arr =
[[-1.1, 0.4, 0.0, 0.4, 0.6, 1.3, 0.0, -1.3, -0.4, -0.5, -1.5, -0.7, 1.3, -0.2],
 [0.6, 0.0, 1.0, 0.2, 0.0, 0.5, -0.4, 0.4, -0.1, -0.7, 0.7, -0.1, 0.4, -0.2],
 [1.9, 1.8, -0.4, -0.8, 1.7, 1.3, -0.7, 1.9, 2.1, -0.7, 1.4, -0.3, 1.6, -0.8],
 [-2.3, -0.8, 1.1, 1.4, -0.7, -0.1, 1.0, -2.2, -1.8, 0.6, -2.2, -0.2, 0.3, 0.9],
 [2.5, 1.6, 0.0, -1.3, 1.1, 0.5, -1.4, 2.6, 1.9, -0.9, 2.5, -0.1, 0.4, -1.1],
 [-0.6, 0.0, -0.3, 1.0, 0.1, -0.5, 2.4, -0.6, 0.0, 2.6, -0.1, 1.8, -0.8, 2.3],
 [0.0, 1.1, -0.3, -0.3, 1.3, 1.6, -1.0, 0.0, 1.0, -1.3, -0.1, -0.8, 1.8, -1.0]]
The last entry, reading row by row: -1.0
The 2nd entry, reading row by row -> 0.4
Give the top-left entry.
-1.1
Give the largest entry in the first column.
2.5
Give the last entry of the smallest entry's row.
0.9
Give the top-right entry.
-0.2
The bottom-left entry: 0.0
Give the 4th-last entry, reading row by row.
-0.1
The entry directly above the smallest entry -> 1.9
The third entry on the diagonal from the top-right corner is -0.3
Give the largest entry in the last column.
2.3
Give the smallest entry in the first row.
-1.5
Give the entry just right of the smallest entry.
-0.8
The 4th entry in reading order is 0.4
The smallest entry in the last row: -1.3
Give the second entry on the diagonal from the top-right corner.
0.4
Give the entry just left of -1.5.
-0.5
The third entry on the main diagonal is -0.4
The third-last entry, reading row by row is -0.8

data =
[[-0.19  0.20  0.64 -0.16  0.70  0.18 -1.60  0.68 -0.82  1.00 -0.28 -0.10
   0.28  0.15  0.43]
 [-1.11  0.06  1.62 -0.96  1.13  0.34  0.30  1.19  0.35  0.21  0.62 -0.10
   0.15  0.16 -0.31]
 [ 1.70  0.53 -1.66  1.11 -1.20  0.43  0.23 -1.04  0.01 -0.37  0.07  0.40
   0.26  0.26  0.15]
 [ 0.30 -0.06  0.08  0.05  0.18  0.15  0.28  0.25  0.36 -0.35 -0.30 -0.99
   0.72  0.32  1.92]
 [-1.60 -0.15  1.76 -0.55  1.42  0.21 -0.66  1.33 -0.14  0.46  0.01  0.30
  -0.33 -0.24 -0.20]
 [ 0.54  0.25 -0.24  0.66 -0.21  0.19 -1.17 -0.19 -0.40  1.22  0.20 -0.18
   0.12  0.19  0.60]
 [ 0.95  0.14 -0.92  0.78 -0.62  0.03 -1.26 -0.72 -0.72  1.28  0.41  0.12
   0.37  0.31  0.19]
 [-0.66  0.06  0.69 -0.24  0.71  0.22  1.43  0.66  0.55 -0.91 -0.37 -0.49
   0.02  0.10  0.98]
 [ 0.78 -0.02 -0.93  0.47 -0.24 -0.06  0.89 -0.27  0.47 -0.85  0.55  0.40
   0.72  0.31 -1.03]]
Report the entry just right of the smallest entry.
Answer: 1.11
The entry just right of the centre entry: -0.14
The entry just left of the smallest entry -> 0.53
Report the entry at the centre.
Answer: 1.33
The entry just left of 0.03 is -0.62
Report the minimum.
Answer: -1.66
Report the entry just left of -0.02.
Answer: 0.78

Questions about the matrix below.
1) Find the last entry, reading row by row.
2) Find the top-right entry.
3) Find the entry just left of -2.7.
4) Find the entry directly below 4.9.
5) Find the entry just right of -4.1.
6) Find the entry just right of -6.5.
7) Find the entry just right of the smallest entry.
8) Find the entry in the bottom-left corner.
[[  1.4   4.9   6.5  36.7   6.5  -7.3   8.3 -21.3  57.0  -9.2  -2.7]
 [ 12.3  -4.1  -3.6  14.5  19.8   8.3 -15.2  -6.5  11.0  -9.5   4.8]]
1) 4.8
2) -2.7
3) -9.2
4) -4.1
5) -3.6
6) 11.0
7) 57.0
8) 12.3

A = [-64.3 -36.2  14.6  -7.4]
The entry just left of 14.6 is -36.2
The second entry from the right: 14.6
Which number is the 1st entry from the left?
A: -64.3

Read these off the grid that follows. Counting starts at 1.
1) Read off the bottom-left entry.
2) Read off the entry in row 1 and column 1.
3) Read off the entry directly above the smallest entry.
4) Read off the entry directly below -27.44.
5) Read off the entry at row 2, column 2.
6) Read off the entry in row 3 and column 1.
7) Read off the entry just left of 60.62.
8) Read off the entry just right of the largest entry.
 -25.68    54.54   199.75   105.18   121.89    86.22    50.73   108.07
  58.12    74.33    -5.76    30.86  -128.71    27.45    88.95   112.05
 104.76    57.88   -94.28    87.09    96.76   143.13     9.32    60.62
  94.99    99.58   251.13    78.25   112.24    84.61    64.40    47.51
 -37.35     5.49    48.68   -27.44   121.99    63.44    73.12   231.60
  65.21    75.29   -83.86   104.96    -5.07    87.20    65.67    39.85
  35.35    43.98   120.66    63.07   -99.89   111.45    85.92    90.36
  83.95    72.57   202.58    91.37  -154.35   100.13    67.82    87.15
   0.61    51.70   -17.26    64.63   288.29    90.56    42.21   137.75
1) 0.61
2) -25.68
3) -99.89
4) 104.96
5) 74.33
6) 104.76
7) 9.32
8) 90.56

Read these off the row that follows.
1) Read off the entry just left of 8646.
2) Read off the entry just left of 3567.
3) Read off the entry just left of 4758.
4) Read off the entry just right of 3567.
5) Read off the entry just left of the largest entry.
[5255 9402 3567 3900 8517 6612 8646 4758 1710 6930]
1) 6612
2) 9402
3) 8646
4) 3900
5) 5255

Questions about the array below.
1) Report the entry in the bottom-left corner.
2) Report the bottom entry of the column that holds the smallest entry.
3) Report the entry in the top-left corner.
4) Report the entry just left of the largest entry.
5) Report the entry just right of -0.01.
6) Report the entry just right of -0.02.
7) Report the 2nd entry on the diagonal from the top-right corner.
8) Report the bottom entry of the column that holds the largest entry.
array([[ 0.15,  0.15, -0.02,  0.26],
       [ 0.10,  0.13,  0.03,  0.23],
       [ 0.06, -0.13,  0.03, -0.09],
       [ 0.11,  0.10, -0.14,  0.21],
       [ 0.09,  0.02,  0.05,  0.13],
       [ 0.12,  0.09,  0.13,  0.14],
       [ 0.14,  0.06, -0.03,  0.24],
       [ 0.06,  0.12,  0.18,  0.06],
       [ 0.10, -0.07, -0.01,  0.02],
       [ 0.07,  0.12,  0.02,  0.08],
       [ 0.14,  0.03, -0.08,  0.17]])
1) 0.14
2) -0.08
3) 0.15
4) -0.02
5) 0.02
6) 0.26
7) 0.03
8) 0.17
